[[ -19  555 -273 -200  125 -177 -179]
 [-312    7 -326 -273  -15  -82  490]
 [ 474  614  236 -122  233 -369 -456]
 [-142  158  174 -219 -469 -471  412]
 [-100  456 -173 -436  151 -161  398]
 [ 304  568  -27  -74 -108 -501  -42]
 [  20  358 -195  -40 -368  234  641]] → 490

[[   3  369  274  399  210   26  124 -136   37  353   73 -164]
 [-183  618  287  296  356  134   63  -42 -130  202 -181 -869]
 [ 375  134   -5  535   66  927 -240  123  118  218   -9  327]
 [  83  214  313  331   15  -76  -25 -128  210  148  181   35]
 [ 331   19  353  235 -373  -37  -21 -206  448 -181  226  169]] → -869

[[73 62 24 88 61 51 68 35 45 49 66 71 57 90 89 42]
 [63 89 97 40 90 65 64 42 93 88 85 63 77 40 34 33]
 [60 64 74 51 67 60 66 53 72 71 65 62 63 52 60 52]
 [64 89 78 56 23 77 66 81 79 54 89 75 17 77 53 80]
 [73 90 88 68 86 81 64 80 84 80 85 70 83 65 45 72]
 [68 77 52 64 63 54 67 30 66 61 78 69 52 71 65 31]] → 33

[[466 802 568 387 754 650 583 512 491 192 581 639 519 739 446 578]
 [516 427 526 725 399 454 494 529 468 770 500 349 621 559 549 561]
 [528 768 604 625 663 661 616 540 535 562 509 334 648 717 729 325]
 [646 442 569 581 480 554 587 588 696 751 519 522 539 332 744 356]
 [561 450 561 784 396 495 526 551 523 893 479 278 659 534 704 407]
 [558 374 541 748 379 465 507 552 517 903 480 306 622 488 665 468]
 [620 660 626 606 620 666 653 574 672 670 504 393 618 503 848 253]
 [522 707 603 617 634 634 597 536 519 562 518 381 643 692 688 382]] → 561

[[483 418 654 608 503 361 700]
 [455 483 375 362 440 406 627]
 [715 334 625 620 200 430 491]
 [566 494 621 647 520 618 646]
 [532 259 642 476 255 361 428]
 [469 622 491 576 465 515 440]
 [552 479 731 721 442 601 567]
 [410 549 306 402 809 701 579]
 [506 556 545 688 754 514 536]
 [479 432 527 485 551 617 741]
 [484 520 590 583 366 432 341]
 [615 500 430 564 499 516 248]] → 627

[[58 44 60 63 59 61 66 62 62 60 67 60]
 [77 56 14 65 47 60 67 63 64 57 67 25]
 [38 59 66 36 58 42 36 69 51 50 38 71]
 [55 66 34 54 40 58 54 58 46 48 55 41]
 [64 67 51 51 67 42 43 55 62 57 43 57]
 [48 67 67 39 60 47 37 58 51 54 40 68]
 [75 59 45 65 63 57 62 48 69 57 62 49]
 [40 61 65 55 46 60 55 67 37 65 53 52]
 [65 53 40 57 53 58 60 60 64 51 61 48]
 [46 76 62 40 61 41 32 53 47 52 33 64]
 [66 63 24 63 46 56 60 63 52 60 58 28]] → 25

[[5623 5786 6027 6391 5317 6572 2832 4508 5183 5166 4198 5065 1270 5720
  4880 5982]
 [7698 5851 3174 5448 5196 6351 5737 4780 4567 6098 4508 4501 5016 5289
  4451 6983]
 [5379 4999 5233 5154 4262 7628 6509 4716 5072 4289 6588 5888 4850 5588
  7217 5791]
 [6092 5599 6652 2975 4983 4239 6816 5160 3965 4729 5168 4609 5871 6291
  6412 5079]
 [6562 5874 5127 6963 4835 5142 6136 4486 4631 6108 5106 4999 5145 5704
  7049 4963]
 [4881 5149 6766 5898 5791 3689 3942 4436 5520 4971 5356 5426 6501 5157
  5702 5530]
 [5542 6104 3745 5774 5937 6236 5261 3842 4518 5999 3499 6160 5298 8275
  6320 5792]
 [3927 6390 4782 5607 5406 7166 3975 6163 7068 8138 5490 2607 5707 5678
  5467 5420]] → 6983
---
[[  3  -5  14  -4   2  11]
 [  1  27 -14   6   0 -14]
 [  5  -4  -2  -6  -7  33]] => -4

[[ 22  32 -20  21]
 [-27 -35  16 -25]
 [ -8   5 -20 -23]] => 5

[[  8 -27  -7  -4]
 [  3  -6   3  -7]
 [-28  29   4  13]] => 29

[[15 26  2  0  2 15]
 [ 0  0  2  0  2  2]
 [ 6  8  5 35  1 23]] => 8

[[ 23  31 -11  -3 -30]
 [ 20  31 -10  -3 -29]
 [  6 -33   6 -23  -5]] => -33

[[  9  -2  -9  10  16  14]
 [-21  13 -12 -13  12   0]
 [ 13  18 -17 -30 -28 -40]] => 18

[[-5 10  3  8  6]
 [-3  1  1 -1 14]
 [ 4  7  3 -6 31]] => 7

[[ -7 -10 -30  16]
 [-20 -36  22 -24]
 [-15 -28   0 -22]] => -28

[[ 22  30   5  33]
 [-17  17  32  14]
 [ 12  29  11 -20]] => 29
---
array([-0.10, -0.02,  0.16,  0.02,  0.10]) → 0.16
array([ 0.043, -0.092, -0.019,  0.168, -0.164,  0.052]) → -0.019
array([  47.89,   23.41, -157.29,  106.67,  -33.72, -105.64,   -9.25]) → -157.29
array([-1.19, -0.32,  1.31, -1.86, -0.11, -0.13,  1.00]) → 1.31
array([-18.5,  13.6,   4.8,  -2.0,  -0.8]) → 4.8
array([ 0.94,  1.41,  0.70, -1.20]) → 0.70
---
[[-32 -20  -6   5]
 [ 19   3  -4  -9]] Answer: -4

[  1 -21  -8  32 -25] Answer: 32

[[  6  16  -5  -6  21 -10]
 [ -6 -18 -13  22  16  -4]
 [  4  22  -5  21  30   9]] Answer: 30

[[ 32  21  17 -17   6]
 [ -6   6 -14 -32 -18]] Answer: -32

[[ 30  31 -27  29  28 -27 -35]
 [ 32  28 -32  29  31 -30 -31]
 [ 28  22 -29  23 -10   7   0]] Answer: 7

[  5 -31  10   9   2  12  22] Answer: 12

[ 14  17  32 -40  15  17 -26] Answer: 17
---
998,893,174,741,451,498,535 >> 535

6443,8508,8362,1725,8433,6200,9336 >> 8362

14,49,51,49,58
73,90,66,77,47
52,4,46,38,82
>> 51

442,777,782,285,267
514,454,94,622,551
458,657,398,397,523
>> 458

194,-797,783,-703,493 >> 194

2861,5271,5534,6084,1887,7846,7159 >> 5534
---
[[ -3  -1  -3  -6  -1  -7]
 [ 19 -31  22 -38 -25 -32]] ==> -25

[  3  32 -25  -5] ==> -25

[  9  20  39 -20  18  -3 -38] ==> -3

[  1  17 -20 -40  25 -22] ==> 25

[-31  -4  23   0 -36] ==> 0

[25 31 -3  4 12] ==> 4

[21 37  8 21] ==> 8
---
[144 121 105   1 170 202  77] -> 144, 77

[[-24   5 -26 -43 -18   6]
 [  3  30  11  16   3 -34]] -> -24, -34

[ 44 453 744 539 985] -> 44, 985

[855 267  79 339] -> 855, 339

[[7 3 7 7 4 2 2]
 [0 8 7 3 3 7 6]] -> 7, 6

[[-794  498  463 -827  600]
 [ 476 -657 -624  517 -769]] -> -794, -769

[-39 -30 -15  33  45] -> -39, 45
---
Q: [ 603 -224 -735  947]
A: 947, 603

Q:
[[-26  38 -38 -48]
 [-15 -32  -4  39]]
A: -48, -15

Q:
[[6 1 5 8]
 [2 3 7 5]]
A: 8, 2

Q: [-39  28  14  13  31  19  14]
A: 14, -39

Q: [49 75 13 48 90]
A: 90, 49

Q:
[[ -9  -6  -7 -10]
 [-39  31 -25   0]]
A: -10, -39

Q: [ 444  190 -880  825]
A: 825, 444

Q:
[[0 1 3 0]
 [5 4 6 7]]
A: 0, 5

Q:
[[-26  22  39  14 -48]
 [ 16   2  12   1   3]]
A: -48, 16
---
Input:
[[ 19   1   0  -5  11  -5]
 [ -2 -32   1   9   6 -12]
 [ -1 -15   0   8  -3 -10]]
Output: 1

Input:
[[-25 -27  26 -25  29  30]
 [ 25  22  24 -25  22  26]
 [ 28  25 -30  30 -29 -31]]
Output: -27

Input:
[[ 14  -1  -2  12 -20  -6   0]
 [-19   1  23 -22  34  22   5]
 [  6 -10 -23   7 -17 -21 -10]]
Output: -1

Input:
[[-23 -10  22 -32]
 [ 16  19  39  -6]
 [  1   0   0   1]]
Output: -10

Input:
[[ 33 -32  35  35 -34]
 [ 35 -34  37  37 -36]
 [ 34 -34  35  36 -36]]
Output: -32

Input:
[[ 10 -17  15  -8  12]
 [-16   4  14  23   1]
 [  8 -31  -3 -11   2]]
Output: -17

Input:
[[  7 -30 -13 -19  36 -21]
 [ -1  22  -3  -3  23  30]
 [ 25   6 -28 -27 -18  17]]
Output: -30
---
 33   40   11  -37   -3  -14 ans = 40
 -4  -30    2   -1  -34   23    7 ans = -30
-29   -2  -11   38 ans = -2
  4  -20   21  -34 ans = -20
-17   -7   -3  -31    5  -17   -5 ans = -7
-22  -18  -33   12 ans = -18
